After every row comes roughly how far along a hidden order it lies, from 0 to 20.
(in the rows, 100 means zero)
[104 141 127  88 114  92 119  75 102 108  97 105  86 101 101 108 113  92
  93 100  96] : 6
[ 90  55 157  89 117  96  96  78 105 101 103 101 103 101 102 110  98  72
  91  96 101] : 7
[112  73  73  88 109  86 101 105  99 109 102  91  99 115  97 107  83 102
  85 108 106] : 10
[102  96 112  83 103  90  94 104 102  98  93  93  79 119 106 115 100  58
 107 109 106] : 9
[ 95  65 158  81 132  88 119 120 127 130  86  98 139 108  97 110 121  89
 119 101 106] : 10
[ 97  57  91  96 112  82 128 112  87 114  91 100 108 107  84 109 116 111
  95 104 119] : 11
[ 98   0 159  87 119 103 101 101 130  79  80 109  72 102 109 120 138  88
 114  93 103] : 10
[109  71  59 108  88 101 108 110  89  93 102 105 106 104  80  93  93 137
  90 102 102] : 10
[106  74  99 112  72 115  60  95  86  64  71 104  91 110  94  97 108  81
 115 100  61] : 9
[ 96 104 116  87  94 117  95  85 105  81  94 102  82  93 109 105 106  79
 119  88 120] : 2
[ 92  89 151  93 113 102  80  99 121 115 112  94 107 100  96 105  89  88
  92  99 101] : 4
[101  68 145  84 121  66 156  58  90  90  84 104  86 106  80 114  79  70
  85 102 101] : 13
[ 97  21  90  96  96 106  94 131 100 104  96 100 116 112  95 107 100  88
 115 100 131] : 16
[110  54  12 104 114  75 120 139 123 116 146 105  53 115  79 112  83 191
  44 118 135] : 9
[101 153 113  80 104  96 119  81  97  99  86  96  82 101 105 109 110  72
 117  96 117] : 4
[ 72 149 116  87  87 102  66  66  83  79 133 105  60 108 125 113  97  43
 103 102 101] : 0
[107  60  86 107 104 112  54  97  88 104 102  98  93  99 102 108 112 103
  70  98 102] : 9
[107  72 137 103 100 107 114  71  97  99  91 112 117  95  84 102  95  75
  98  93 109] : 20
[ 94  98  58 110  77 117  66 121  58 103  94  97 105 107 101 106 128  83
 105 101 114] : 9
[ 75  86 136  95 120  87 102 129 134 119 121 108  88 108  90 109 120 124
  97 106 104] : 3

Next part:
[ 96 101  96 111 101 100 106  95 119  84  98  93  99 106 116 101 104 115
  95 103  92 101 107  99 105 103  92  98 104 102 101 114 103] : 18
[104  92 121  96  93  90  86  80 107  89 107 103  92 106  98 119  99 116
  91 101 106  91 107  99  95 103  80  96 101  98 100  98 104] : 20
[ 82  99  70  93  88 106  77 114 107 109 103 100  88 100 108  85  96  81
 103 104 101  99  95 108 105 109  72  93  95 101  92  89  99] : 11
[ 93 107 110  99  96 106  91  97 103 102 109  96  97  98  93 115  99 105
 103 102 104 105  89 101  92 104  97  99 104 101 102 105  81] : 9
[ 92  99  98  92  88 103 113 114  95 117 105 109  99  94  91  88  97  98
 115 101 107 103  95  96 102  99  72  89 107  98  94 105  93] : 5
[ 93 108  73  94  88 103 103 101  85 104 105 101  99 108 124  80 100  98
 106 101 101 107  93 100  96  96  90 102 106 104 103  96  90] : 6
[110 108 103 104 111 103  88 113 111  99 104  99  92 103 101 105 101 110
 103  97  96 100  96 105 102 109  92 110  98 100 104 102  89] : 1
[100  85 108 100  95  86  96 124  93 116 107  94 107  96 110  77 106  92
  98 103  88 109  97  98 102  95 101  95  96 104  98  98 105] : 12
[112 104 107  86 100  97  91 100 103 101 112 107 105 107  94  96 105 110
  90 101 107 102 101  96 106 107  81  97 101 101 101  98 110] : 13
[110  96 116 105  98  90 108  85  91 120 104  93 107 105  91  98 108 106
  80 101  92 117  91  96 104  87  99 104 114 100  95 108  99] : 0
[ 89  92  98 104 101 103  97 101  97  89  88 107 107  98  95  93  99 111
 110  90  83  96 103 104 102 101  77 100 107  97  99 104 104] : 5
[ 98  91  87 109  92 100  90 108 103  89  89  98 105 105  89  74 101  81
 115 105  85 112  83 109 105  98 125  99 106  99  91  99  92] : 8
[ 97 102  64  92 101  97  74 106  87  88  95  92  95  97 109  86 101  98
 101  92 100 106 102 115  97  99 101 102 100 100 104 104 107] : 3
[110  92  89 106 101 101  87 103  95 107 116  89  95 104  86  96 102 107
 108 101 100  99  90  99  94  99 102  97  92  99 106 101  92] : 6
[ 79 152  33  77  68 112  85 183 127  88  71  88  80  88 134  12  91  58
 177 108  75 115  83 140 102 106 161  77  97 108  86 102  96] : 5
[104 103 105  99  89 101  91  98 112 106  89  89 102  95  95 100  96  96
 105  98  96 103  93 103  93 103 100  90  92 103  97  93  91] : 6
[103 104  80 104 103  98  94 113 118 104  93  90  99  97 103  82 100  93
  96 103  90 116  99 108  97 110 135 104 102 104  97  95  90] : 9
